Below are the code and all the weights of a small trained network. Each question names an input and a class and asks about switching units off, where a switched-off unit gives its printed mean instead of its output.

import numpy as np


def w(rows, s, z=0):
    codes = np.array(rows[::2]) - 128.0
    scale = np.full(codes.shape[1], s)
    scale[-1] = z or s
    return codes * scale


def f(y):
    return y / 2 * (1 + np.tanh(0.7978845608 * (y + 0.044715 * y**3)))


def log_softmax(a):
    a = a - a.max(-1, keepdims=True)
    return a - np.log(np.exp(a).sum(-1, keepdims=True))


def net(x, mask):
    res = np.array(x, float).reshape(1, 7) / 4 @ E
    y = f(res @ A[0][:, :-1].T + A[0][:, -1])
    res = res + np.where(mask, y, B[0][:, -1]) @ B[0][:, :-1]
    return log_softmax(res[-1] @ U[:, :-1].T + U[:, -1])


A, B = {}, {}
E = w([
[118,69,3,135,159],'x0',
[130,131,126,130,128],'x1',
[128,131,128,134,128],'x2',
[14,52,177,97,180],'x3',
[131,123,128,126,129],'x4',
[128,64,137,192,68],'x5',
[189,102,157,159,201],'x6',
],0.0065)
A[0] = w([
[184,167,100,131,110,60],'N0',
[221,164,74,151,59,44],'N1',
[120,96,38,134,148,67],'N2',
[175,171,106,161,114,57],'N3',
[148,81,132,83,94,183],'N4',
[209,81,184,162,234,62],'N5',
[127,94,39,120,157,51],'N6',
[68,81,165,113,158,61],'N7',
[133,211,114,1,218,29],'N8',
[19,195,80,83,6,60],'N9',
[77,106,141,124,159,4],'N10',
[100,233,111,115,187,122],'N11',
[41,99,160,143,169,41],'N12',
[102,115,134,124,143,17],'N13',
[120,96,127,155,113,14],'N14',
[148,56,148,124,69,129],'N15',
[75,71,152,90,148,72],'N16',
[87,106,144,118,153,37],'N17',
[77,90,154,121,144,111],'N18',
[172,108,150,160,191,39],'N19',
[138,144,231,75,81,90],'N20',
[143,10,163,204,5,56],'N21',
[152,148,107,127,132,27],'N22',
[91,105,145,106,128,171],'N23',
[170,122,145,144,156,29],'N24',
[137,59,21,97,147,3],'N25',
[96,118,137,99,151,25],'N26',
[141,167,249,128,104,19],'N27',
[120,91,51,128,141,74],'N28',
],0.0093,0.007)
B[0] = w([
[130,164,137,72,104,149],'N0',
[148,201,201,90,123,249],'N1',
[134,122,117,164,73,182],'N2',
[134,137,159,77,112,145],'N3',
[141,166,141,152,138,225],'N4',
[188,67,102,83,155,208],'N5',
[117,103,113,166,77,170],'N6',
[148,168,150,91,112,178],'N7',
[2,114,95,109,160,204],'N8',
[202,16,137,96,190,254],'N9',
[108,104,120,42,85,102],'N10',
[84,160,109,150,145,205],'N11',
[138,161,162,92,105,174],'N12',
[98,83,136,72,97,77],'N13',
[69,94,130,94,99,75],'N14',
[92,145,128,139,151,168],'N15',
[154,150,176,112,113,187],'N16',
[116,115,139,77,102,106],'N17',
[148,174,139,110,128,189],'N18',
[143,55,101,74,139,112],'N19',
[141,110,71,184,58,220],'N20',
[7,128,74,96,175,231],'N21',
[102,95,134,82,84,79],'N22',
[165,174,141,139,138,239],'N23',
[121,39,116,56,112,84],'N24',
[114,80,97,162,64,172],'N25',
[89,98,143,77,102,92],'N26',
[145,84,93,169,34,186],'N27',
[142,134,107,147,77,170],'N28',
],0.033,0.0027)
U = w([
[159,68,89,167,5,89],'0',
[162,150,191,32,81,59],'1',
[170,109,113,136,152,255],'2',
[59,73,96,96,151,133],'3',
[222,2,115,81,176,66],'4',
[174,118,123,158,142,177],'5',
],0.0061,0.0075)

Each question gives the input, the list of numbers given to net, and the class t.
The units are the neurons (one row each of A and B). Each row of codes is followed by its name. A weight is (code - 128) times the scale printed after its matrix; where a second scale follows, it is the last column's (A, B and U).
mask holds one flag per neuron, in row order. A switched-off neuron (its flag False) gives its mean, the last column of its row in B, instead of its output. The means were averaged over made-up inputs and are rounded, as every weight is.
A unit's drop is (log p(t) with every unit on - log p(t) with that unit switched off) / (log p(t) with every unit on - log p(t) with every unit switched off).
The circuit of an input: a set's keep is (log p(t) with only the set's units on - log p(t) with every unit switched off) / (log p(t) with every unit on - log p(t) with every unit switched off). Starting from the 12 units with the biggest drops (on a tie, the unit counted first), units are removed one at a time, each time the one whose removal leaves the highest keep (on an exact tie, the one counted first), for as long as the keep stays at least 0.8.
units of the circuit, in order: the units of the circuit, biggest drop first
top k neurons: the k neurons with the biggest drops, biggest first
drop of u: that unit's drop, to one decimal
input [2,4,-3,0,7,-8,0], class 3: units of the circuit, in order : (N8)
input [-8,-7,5,8,-3,6,-2], class 0: top 2 neurons : (N20 N27)
input [-7,1,-1,-5,-6,-5,7], class 0: top 3 neurons : (N27 N20 N9)
input [1,8,3,-6,-6,0,-6], class 1: top 2 neurons : (N1 N0)
input [-8,-1,-3,-6,8,4,3], class 0: top 2 neurons : (N27 N20)
input [-4,4,-6,6,-2,-2,-5], class 1: units of the circuit, in order : (N12 N7)
input [0,3,6,7,4,8,5], class 3: top 2 neurons : (N21 N1)
input [4,-8,-4,5,1,5,8], class 4: top 2 neurons : (N5 N19)
input [0,1,6,-2,-6,-8,-6], class 3: top 2 neurons : (N8 N11)
input [-6,7,2,-1,-1,-6,3], class 0: top 3 neurons : (N27 N20 N21)
input [1,1,1,3,-5,-7,7], class 3: top 2 neurons : (N8 N9)
input [3,-7,-6,-3,4,-5,8], class 4: top 2 neurons : (N5 N19)
input [-7,-4,-3,4,3,1,5], class 0: top 2 neurons : (N27 N20)
input [2,-3,-6,-7,-7,4,-1], class 1: units of the circuit, in order : (N1)
input [2,-4,4,-2,-3,-4,-6], class 4: drop of N9 : 1.0
input [-7,-3,6,8,-5,-5,1], class 1: drop of N25 : 0.2
input [-4,2,5,4,1,8,-3], class 3: drop of N21 : 1.5
